Here is a tiny trained network, its code and every weight. The questions are about switching its units off for an input and a class, where a switched-off unit gives its printed mean instead of its output.

import numpy as np


def w(rows, s, z=0):
    codes = np.array(rows[::2]) - 128.0
    scale = np.full(codes.shape[1], s)
    scale[-1] = z or s
    return codes * scale


def f(y):
    return y / 2 * (1 + np.tanh(0.7978845608 * (y + 0.044715 * y**3)))


def log_softmax(a):
    a = a - a.max(-1, keepdims=True)
    return a - np.log(np.exp(a).sum(-1, keepdims=True))


def net(x, mask):
    res = np.array(x, float).reshape(1, 5) / 4 @ E
    y = f(res @ A[0][:, :-1].T + A[0][:, -1])
    res = res + np.where(mask, y, B[0][:, -1]) @ B[0][:, :-1]
    return log_softmax(res[-1] @ U[:, :-1].T + U[:, -1])


A, B = {}, {}
E = w([
[102,116,100,130,115],'x0',
[51,215,42,7,253],'x1',
[131,117,136,122,126],'x2',
[97,116,91,129,114],'x3',
[20,94,203,190,236],'x4',
],0.0047)
A[0] = w([
[225,140,87,37,78,5],'n1',
[71,184,66,8,192,11],'n2',
[120,97,252,178,1,163],'n3',
[87,209,113,31,245,32],'n4',
[235,170,24,52,30,107],'n5',
[225,131,46,69,76,17],'n6',
],0.006,0.0022)
B[0] = w([
[47,16,147,217,222,161],'n1',
[189,46,29,139,81,210],'n2',
[207,66,18,75,143,254],'n3',
[163,11,55,202,79,215],'n4',
[63,92,229,237,189,235],'n5',
[36,69,165,254,186,168],'n6',
],0.0059,0.004)
U = w([
[13,37,232,199,226,114],'0',
[253,5,11,20,61,4],'1',
[115,194,152,1,75,178],'2',
],0.0039,0.0028)

Each question gives the input, the list of numbers given to net, and the class t.
The units are the neurons (one row each of A and B). Each row of codes is followed by its name. A weight is (code - 128) times the scale printed after its matrix; where a second scale follows, it is the last column's (A, B and U).
mask holds one flag per neuron, in row order. A switched-off neuron (its flag False) gives its mean, the last column of its row in B, instead of its output. The means were averaged over made-up inputs and are rounded, as every weight is.
A unit's drop is (log p(t) with every unit on - log p(t) with that unit switched off) / (log p(t) with every unit on - log p(t) with every unit switched off).
The circuit of an input: a set's keep is (log p(t) with only the set's units on - log p(t) with every unit switched off) / (log p(t) with every unit on - log p(t) with every unit switched off). Starting from all 6 units, units are removed one at a time, each time the one whose removal leaves the highest keep (on an exact tie, the one counted first), for as long as the keep stays at least 0.8.
units of the circuit, in order: the units of the circuit, biggest drop first
top k neurons: the k neurons with the biggest drops, biggest first
drop of u: that unit's drop, to one decimal
input [6,8,5,7,5], class 1: top 2 neurons : n2, n4
input [8,-7,-3,2,4], class 1: units of the circuit, in order : n3, n5
input [-8,-7,5,1,-8], class 0: units of the circuit, in order : n5, n6
input [-6,8,3,-7,2], class 1: units of the circuit, in order : n4, n2
input [1,8,6,-4,0], class 1: units of the circuit, in order : n2, n4
input [-7,-7,5,-1,2], class 1: units of the circuit, in order : n3
input [-3,-7,4,-1,5], class 1: top 4 neurons : n3, n5, n6, n1
input [-1,-7,-4,4,-7], class 0: top 2 neurons : n5, n6
input [-5,8,2,4,2], class 1: drop of n2 : 0.3
input [1,8,-8,-8,1], class 1: drop of n2 : 0.3
input [-7,-4,-8,3,6], class 2: drop of n3 : 0.0
